Here is a tiny trained network, its code and every weight. The questions are about switching its units off for an input and a class, where a switched-off unit gives its printed mean instead of its output.

import numpy as np


def w(rows, s, z=0):
    codes = np.array(rows[::2]) - 128.0
    scale = np.full(codes.shape[1], s)
    scale[-1] = z or s
    return codes * scale


def f(y):
    return y / 2 * (1 + np.tanh(0.7978845608 * (y + 0.044715 * y**3)))


def log_softmax(a):
    a = a - a.max(-1, keepdims=True)
    return a - np.log(np.exp(a).sum(-1, keepdims=True))


def net(x, mask):
    res = np.array(x, float).reshape(1, 6) / 4 @ E
    y = f(res @ A[0][:, :-1].T + A[0][:, -1])
    res = res + np.where(mask, y, B[0][:, -1]) @ B[0][:, :-1]
    return log_softmax(res[-1] @ U[:, :-1].T + U[:, -1])


A, B = {}, {}
E = w([
[121,156,135,116,134,113,128,120],'x0',
[163,236,173,226,56,127,90,253],'x1',
[145,195,52,229,205,170,191,117],'x2',
[162,119,93,95,153,149,108,162],'x3',
[124,129,133,137,119,127,129,116],'x4',
[47,96,144,160,128,147,129,132],'x5',
],0.011)
A[0] = w([
[138,83,191,80,90,73,82,146,73],'N1',
[135,107,212,57,64,169,99,144,2],'N2',
[174,115,96,121,129,114,165,137,157],'N3',
[114,118,104,123,110,126,137,98,131],'N4',
[125,181,146,150,92,105,84,162,169],'N5',
[134,160,137,153,69,127,137,239,129],'N6',
[134,92,96,127,120,116,97,141,76],'N7',
[128,164,121,141,144,156,198,117,70],'N8',
[129,131,93,121,106,140,111,83,176],'N9',
[146,172,96,156,182,165,162,146,73],'N10',
[127,64,109,89,169,127,172,70,163],'N11',
[130,157,122,179,55,128,120,202,157],'N12',
[138,115,119,100,179,137,105,136,90],'N13',
[65,108,144,140,169,100,134,108,150],'N14',
[130,125,153,147,115,165,127,167,146],'N15',
[117,75,94,75,154,129,155,49,157],'N16',
[137,175,140,157,99,138,90,196,146],'N17',
[79,158,130,142,122,147,73,123,167],'N18',
[139,166,71,203,188,148,246,133,36],'N19',
],0.012,0.0024)
B[0] = w([
[44,161,78,212,65,210,47,210,216],'N1',
[95,233,96,202,86,230,81,223,209],'N2',
[150,82,127,153,110,143,130,149,151],'N3',
[193,150,155,166,122,125,120,115,147],'N4',
[163,34,161,113,138,124,170,147,209],'N5',
[178,108,173,101,191,88,180,79,239],'N6',
[137,137,112,158,109,96,132,171,135],'N7',
[87,150,69,181,109,163,117,152,173],'N8',
[150,102,160,157,142,102,120,120,147],'N9',
[75,210,125,186,99,143,87,165,201],'N10',
[159,86,155,126,149,110,177,110,233],'N11',
[154,84,110,127,172,87,188,152,235],'N12',
[118,151,93,161,147,89,121,118,150],'N13',
[160,145,129,145,149,57,85,80,172],'N14',
[105,124,198,92,152,82,160,121,164],'N15',
[127,91,122,91,219,82,216,75,242],'N16',
[135,78,158,84,155,97,234,142,224],'N17',
[160,125,110,129,193,139,127,152,154],'N18',
[70,255,59,167,49,164,48,190,252],'N19',
],0.0079,0.015)
U = w([
[182,77,134,101,195,48,211,91,2],'0',
[95,127,90,165,67,167,4,157,254],'1',
],0.012,9.8e-05)

Each question gives the input, the list of numbers given to net, and the class t.
The units are the neurons (one row each of A and B). Each row of codes is followed by its name. A weight is (code - 128) times the scale printed after its matrix; where a second scale follows, it is the last column's (A, B and U).
mask holds one flag per neuron, in row order. A switched-off neuron (its flag False) gives its mean, the last column of its row in B, instead of its output. The means were averaged over made-up inputs and are rounded, as every weight is.
A unit's drop is (log p(t) with every unit on - log p(t) with that unit switched off) / (log p(t) with every unit on - log p(t) with every unit switched off).
unit that matters most: the unit with the biggest drop
top k neurons: the k neurons with the biggest drops, biggest first
drop of u: that unit's drop, to one decimal
input [-6,-4,-5,3,-7,-6], class 1: unit that matters most => N1
input [1,2,3,-6,-6,1], class 1: top 2 neurons => (N16, N19)
input [4,8,-7,0,-4,-1], class 0: top 2 neurons => (N6, N17)
input [-5,-3,-4,6,-1,5], class 1: top 2 neurons => (N6, N1)
input [4,2,-3,0,-5,-5], class 1: top 4 neurons => (N16, N1, N11, N2)
input [2,8,8,3,-6,4], class 0: top 3 neurons => (N6, N17, N12)
input [2,2,2,1,-7,6], class 0: top 2 neurons => (N1, N2)
input [-3,8,-7,-2,-5,5], class 0: top 2 neurons => (N6, N17)
input [4,-5,6,-6,-7,-4], class 1: top 2 neurons => (N19, N6)
input [1,-3,5,0,5,5], class 1: drop of N19 => 0.2
input [0,-3,-5,5,-5,7], class 1: drop of N2 => 0.0
